Below is a small trained network, with its code and all its weights. Each question gives an input and a target symbol and asks what happens when units are switched off, that is, made to give their printed mean instead of their output.

import numpy as np


def w(rows, s, z=0):
    codes = np.array(rows[::2]) - 128.0
    scale = np.full(codes.shape[1], s)
    scale[-1] = z or s
    return codes * scale


def f(y):
    return np.maximum(y, 0)


def softmax(a):
    e = np.exp(a - a.max(-1, keepdims=True))
    return e / e.sum(-1, keepdims=True)


def log_softmax(a):
    a = a - a.max(-1, keepdims=True)
    return a - np.log(np.exp(a).sum(-1, keepdims=True))


def net(x, mask):
    ids = ['ΓΛΞΠβζηθμστφψω'.index(c) for c in x.split()]
    T = len(ids)
    res = E[ids] + P[:T]
    u = 0
    for l in range(2):
        r = res
        for j in range(2):
            rows = slice(2 * j, 2 * j + 2)
            q, k, v = (r @ M[l][rows].T for M in (Q, K, V))
            z = softmax(np.where(np.tri(T) > 0, q @ k.T / 2**0.5, -1e9)) @ v
            o = O[l][rows]
            res = res + np.where(mask[u + j], z, o[:, -1]) @ o[:, :-1]
        u += 2
        y = f(res @ A[l][:, :-1].T + A[l][:, -1])
        res = res + np.where(mask[u : u + 16], y, B[l][:, -1]) @ B[l][:, :-1]
        u += 16
    return log_softmax(res[-1] @ U[:, :-1].T + U[:, -1])


Q, K, V, O, A, B = {}, {}, {}, {}, {}, {}
E = w([
[180,138,164,53,129,128],'Γ',
[225,184,68,43,55,133],'Λ',
[178,140,184,145,249,69],'Ξ',
[95,96,129,59,166,134],'Π',
[230,172,75,154,164,73],'β',
[136,134,100,110,170,62],'ζ',
[76,200,123,78,221,152],'η',
[90,144,176,197,170,136],'θ',
[97,127,42,58,188,57],'μ',
[134,90,124,183,219,123],'σ',
[108,176,78,177,148,163],'τ',
[113,98,82,153,116,126],'φ',
[178,68,127,89,150,63],'ψ',
[53,156,187,109,98,12],'ω',
],0.016)
P = w([
[59,103,237,81,199,90],'0',
[50,75,223,124,185,87],'1',
[3,62,219,153,190,81],'2',
[45,72,199,145,203,87],'3',
[32,82,163,148,180,68],'4',
[19,58,181,167,194,71],'5',
[34,89,131,155,208,53],'6',
],0.0017)
Q[0] = w([
[177,107,170,96,43,201],'L0H0',
[37,57,133,164,232,4],'L0H0',
[162,24,147,1,203,93],'L0H1',
[85,167,225,49,154,193],'L0H1',
],0.0057)
K[0] = w([
[208,62,35,152,187,143],'L0H0',
[54,118,188,97,116,1],'L0H0',
[143,100,146,92,151,81],'L0H1',
[93,126,220,117,172,146],'L0H1',
],0.0093)
V[0] = w([
[173,173,172,74,196,211],'L0H0',
[194,48,92,100,196,254],'L0H0',
[163,86,89,33,136,206],'L0H1',
[183,64,100,86,222,211],'L0H1',
],0.0037)
O[0] = w([
[87,63,164,216,131,106,94],'L0H0',
[19,74,136,207,146,3,5],'L0H0',
[153,103,107,123,109,132,109],'L0H1',
[122,68,115,55,66,180,160],'L0H1',
],0.0062,0.0022)
A[0] = w([
[153,125,94,234,45,144,255],'L0N0',
[83,183,253,136,143,50,246],'L0N1',
[156,125,117,212,224,139,139],'L0N2',
[126,41,190,98,136,80,128],'L0N3',
[91,101,241,47,102,59,20],'L0N4',
[39,65,102,131,181,197,176],'L0N5',
[73,160,82,206,93,117,245],'L0N6',
[98,72,49,96,89,55,214],'L0N7',
[72,63,127,148,201,84,193],'L0N8',
[73,190,144,55,10,103,211],'L0N9',
[82,127,255,213,104,114,122],'L0N10',
[59,120,171,207,73,122,164],'L0N11',
[195,150,27,175,179,75,92],'L0N12',
[71,162,198,51,59,80,190],'L0N13',
[43,173,126,53,126,206,218],'L0N14',
[76,210,193,69,117,134,133],'L0N15',
],0.0069,0.003)
B[0] = w([
[189,116,101,122,86,175,183],'L0N0',
[108,237,92,152,177,80,245],'L0N1',
[177,120,139,203,92,114,216],'L0N2',
[178,89,119,110,161,94,204],'L0N3',
[208,83,176,154,172,148,184],'L0N4',
[96,66,108,206,108,181,206],'L0N5',
[184,200,117,131,107,207,185],'L0N6',
[125,104,104,2,79,86,245],'L0N7',
[91,98,97,141,97,80,253],'L0N8',
[146,151,229,93,207,179,204],'L0N9',
[166,219,161,133,68,87,160],'L0N10',
[135,176,129,126,50,108,152],'L0N11',
[159,124,173,134,122,112,222],'L0N12',
[115,91,166,115,193,139,207],'L0N13',
[128,63,118,169,206,211,218],'L0N14',
[70,128,174,182,167,143,186],'L0N15',
],0.0076,0.0044)
Q[1] = w([
[64,135,140,100,102,40],'L1H0',
[36,144,171,150,121,86],'L1H0',
[240,128,179,152,126,220],'L1H1',
[1,75,66,186,66,203],'L1H1',
],0.0064)
K[1] = w([
[147,74,41,112,38,129],'L1H0',
[134,1,103,228,117,176],'L1H0',
[235,173,193,122,155,223],'L1H1',
[63,74,69,206,79,214],'L1H1',
],0.0051)
V[1] = w([
[144,137,28,133,85,91],'L1H0',
[145,79,95,160,147,147],'L1H0',
[254,116,82,101,172,72],'L1H1',
[84,171,86,83,162,74],'L1H1',
],0.0055)
O[1] = w([
[178,109,3,120,78,85,35],'L1H0',
[119,150,170,183,123,162,115],'L1H0',
[123,130,216,122,107,77,253],'L1H1',
[76,136,99,67,126,63,168],'L1H1',
],0.008,0.0047)
A[1] = w([
[157,120,227,127,154,54,139],'L1N0',
[217,193,86,181,126,87,147],'L1N1',
[151,166,66,126,18,183,172],'L1N2',
[190,85,106,87,51,95,254],'L1N3',
[88,143,178,80,129,73,171],'L1N4',
[181,65,138,166,112,50,68],'L1N5',
[208,197,173,138,130,130,212],'L1N6',
[77,155,160,101,25,101,215],'L1N7',
[144,124,163,173,93,223,75],'L1N8',
[220,129,127,134,29,131,193],'L1N9',
[181,59,162,163,60,95,108],'L1N10',
[101,16,86,55,132,162,139],'L1N11',
[63,185,169,184,151,103,85],'L1N12',
[167,125,182,15,68,71,232],'L1N13',
[254,220,204,145,99,108,131],'L1N14',
[124,111,122,228,200,42,178],'L1N15',
],0.0073,0.0047)
B[1] = w([
[194,151,57,189,161,176,245],'L1N0',
[142,170,150,138,59,51,173],'L1N1',
[105,197,70,135,133,169,158],'L1N2',
[82,107,33,52,52,191,207],'L1N3',
[144,171,89,157,184,108,210],'L1N4',
[255,124,85,147,110,93,178],'L1N5',
[100,123,209,121,71,95,212],'L1N6',
[47,179,45,104,157,157,161],'L1N7',
[222,236,131,107,177,112,156],'L1N8',
[135,105,134,120,44,209,174],'L1N9',
[172,35,134,125,107,130,164],'L1N10',
[124,39,236,40,95,64,180],'L1N11',
[55,63,163,72,40,156,175],'L1N12',
[130,207,141,106,231,201,251],'L1N13',
[81,85,226,98,92,108,216],'L1N14',
[85,94,44,204,126,71,208],'L1N15',
],0.0059,0.012)
U = w([
[184,154,198,146,174,145,242],'Γ',
[169,140,189,64,76,189,68],'Λ',
[174,158,158,151,130,58,78],'Ξ',
[121,8,188,112,97,117,71],'Π',
[214,100,185,111,25,118,2],'β',
[122,224,60,135,149,95,136],'ζ',
[68,111,88,177,155,169,162],'η',
[79,164,149,123,49,96,193],'θ',
[78,127,122,59,95,73,38],'μ',
[178,54,108,211,109,155,194],'σ',
[195,212,89,190,101,195,73],'τ',
[108,83,87,116,34,199,230],'φ',
[254,95,91,106,149,141,10],'ψ',
[115,142,153,127,119,112,54],'ω',
],0.0074,0.0028)

Each question gives the input, a string of symbols that net reads in full, and the target symbol t.
The units are the heads (2 rows each of Q, K, V and O) and the neurons (one row each of A and B). Each row of codes is followed by its name. A weight is (code - 128) times the scale printed after its matrix; where a second scale follows, it is the last column's (O, A, B and U).
mask holds one flag per unit, layer by layer, with each layer's heads first. A switched-off unit (its flag False) gives its mean, the last column of its rows in O or B, instead of its output. The means were averaged over made-up inputs and are rounded, as every weight is.
A unit's drop is (log p(t) with every unit on - log p(t) with that unit switched off) / (log p(t) with every unit on - log p(t) with every unit switched off).
unit that matters most: the unit with the biggest drop
top k neurons: the k neurons with the biggest drops, biggest first
k most important neurons of layer l: the k neurons of layer l with the biggest drops, biggest first
heads that matter: for each layer, one digit per head in row order, 1 if its drop is at least 0.15 and else 0, layers parted by /
input ψ ψ Π, target Π: 2 most important neurons of layer 0 : L0N5; L0N14
input φ φ ζ Λ σ μ, target μ: heads that matter : 00 / 00
input Ξ σ ζ μ ω ζ η, target Γ: top 3 neurons : L0N14; L1N8; L1N3
input Λ ψ τ Π σ β ω, target Γ: top neuron : L0N9
input ψ ψ Γ Ξ, target Ξ: heads that matter : 00 / 00
input ψ β ψ ψ σ τ τ, target τ: heads that matter : 00 / 01
input Γ τ τ, target τ: heads that matter : 10 / 01
input ω ψ Ξ Ξ τ τ μ, target Γ: heads that matter : 10 / 10
input Ξ φ μ, target μ: 2 most important neurons of layer 1 : L1N11; L1N0
input Γ η Λ ζ ω σ, target Γ: heads that matter : 10 / 10
input σ ψ σ, target σ: heads that matter : 00 / 00
input σ ζ ω τ, target Γ: top 3 neurons : L1N8; L1N3; L0N14
input β η φ Λ ψ ω, target Γ: 2 most important neurons of layer 0 : L0N9; L0N4
input μ ζ Ξ μ μ ψ ζ, target ζ: unit that matters most : L1H1
input ω φ ψ μ τ μ Λ, target Γ: heads that matter : 10 / 10
input ω φ β, target Γ: 2 most important neurons of layer 1 : L1N3; L1N12
input Ξ θ Λ ζ, target ζ: heads that matter : 00 / 00
input η Ξ ω β, target Γ: top 2 neurons : L0N9; L1N3
input σ ψ η θ, target θ: 3 most important neurons of layer 0 : L0N10; L0N1; L0N11
input ω Ξ φ μ Ξ ψ, target Γ: most important neuron of layer 0 : L0N8
input μ ω φ, target Γ: 2 most important neurons of layer 0 : L0N9; L0N13
input Π σ Π ω Γ Λ, target Γ: 3 most important neurons of layer 0 : L0N9; L0N13; L0N8
